Below is a small trained network, with its code and all its weights. Each question gives an input and a class and asks what happens when units are switched off, that is, made to give their printed mean instead of their output.

import numpy as np


def w(rows, s, z=0):
    codes = np.array(rows[::2]) - 128.0
    scale = np.full(codes.shape[1], s)
    scale[-1] = z or s
    return codes * scale


def f(y):
    return np.maximum(y, 0)


def log_softmax(a):
    a = a - a.max(-1, keepdims=True)
    return a - np.log(np.exp(a).sum(-1, keepdims=True))


def net(x, mask):
    res = np.array(x, float).reshape(1, 8) / 4 @ E
    y = f(res @ A[0][:, :-1].T + A[0][:, -1])
    res = res + np.where(mask, y, B[0][:, -1]) @ B[0][:, :-1]
    return log_softmax(res[-1] @ U[:, :-1].T + U[:, -1])


A, B = {}, {}
E = w([
[53,150,121,127,177,164,108,44],'x0',
[73,87,179,147,81,100,141,39],'x1',
[110,142,134,128,144,40,110,51],'x2',
[189,93,129,2,166,45,71,75],'x3',
[187,104,214,170,103,91,116,150],'x4',
[206,57,168,169,87,52,179,109],'x5',
[126,125,203,128,92,179,128,48],'x6',
[122,147,123,146,102,111,176,113],'x7',
],0.0098)
A[0] = w([
[86,142,57,37,180,105,76,152,152],'N1',
[107,139,158,156,100,108,125,67,247],'N2',
[117,166,135,176,184,210,120,219,187],'N3',
[193,76,180,114,67,114,197,197,229],'N4',
[112,126,74,72,169,117,109,168,163],'N5',
[65,155,133,132,166,108,108,9,148],'N6',
],0.013,0.0015)
B[0] = w([
[154,107,42,33,211,145,127,175,252],'N1',
[106,113,194,117,131,146,108,106,209],'N2',
[45,188,103,226,101,179,125,176,238],'N3',
[200,104,153,196,9,21,174,147,244],'N4',
[181,166,59,81,151,155,88,98,209],'N5',
[94,84,214,62,145,157,127,44,255],'N6',
],0.014)
U = w([
[188,161,30,61,206,116,96,154,117],'0',
[121,102,196,92,156,110,122,65,254],'1',
[230,115,152,160,73,37,170,142,102],'2',
[76,254,81,201,92,153,125,187,65],'3',
],0.0088,0.0012)

Each question gives the input, the list of numbers given to net, and the class t.
The units are the neurons (one row each of A and B). Each row of codes is followed by its name. A weight is (code - 128) times the scale printed after its matrix; where a second scale follows, it is the last column's (A, B and U).
mask holds one flag per neuron, in row order. A switched-off neuron (its flag False) gives its mean, the last column of its row in B, instead of its output. The means were averaged over made-up inputs and are rounded, as every weight is.
A unit's drop is (log p(t) with every unit on - log p(t) with that unit switched off) / (log p(t) with every unit on - log p(t) with every unit switched off).
unit that matters most: the unit with the biggest drop
top k neurons: the k neurons with the biggest drops, biggest first
drop of u: that unit's drop, to one decimal
input [5,-4,-4,-5,6,3,6,-8], class 3: unit that matters most : N3
input [-1,-3,-2,2,6,-4,2,-8], class 3: top 2 neurons : N3; N6
input [6,-6,-1,-1,-3,2,3,2], class 3: top 2 neurons : N1; N3
input [7,-6,3,-5,5,4,3,-4], class 3: top 2 neurons : N6; N3
input [8,-4,3,-6,-8,-2,0,-6], class 0: top 4 neurons : N1; N6; N5; N4
input [1,1,0,8,6,2,5,0], class 2: top 2 neurons : N4; N1
input [-3,1,-1,-1,-3,-3,2,-5], class 3: top 2 neurons : N3; N6
input [-2,5,3,7,0,3,-8,3], class 0: top 2 neurons : N1; N5
input [3,-7,-1,5,1,4,7,-4], class 2: top 3 neurons : N1; N6; N5
input [-8,-6,-4,3,-7,5,-1,-5], class 2: drop of N4 : 5.0
input [-4,-4,-8,-1,-4,3,-1,-8], class 3: drop of N3 : 1.8
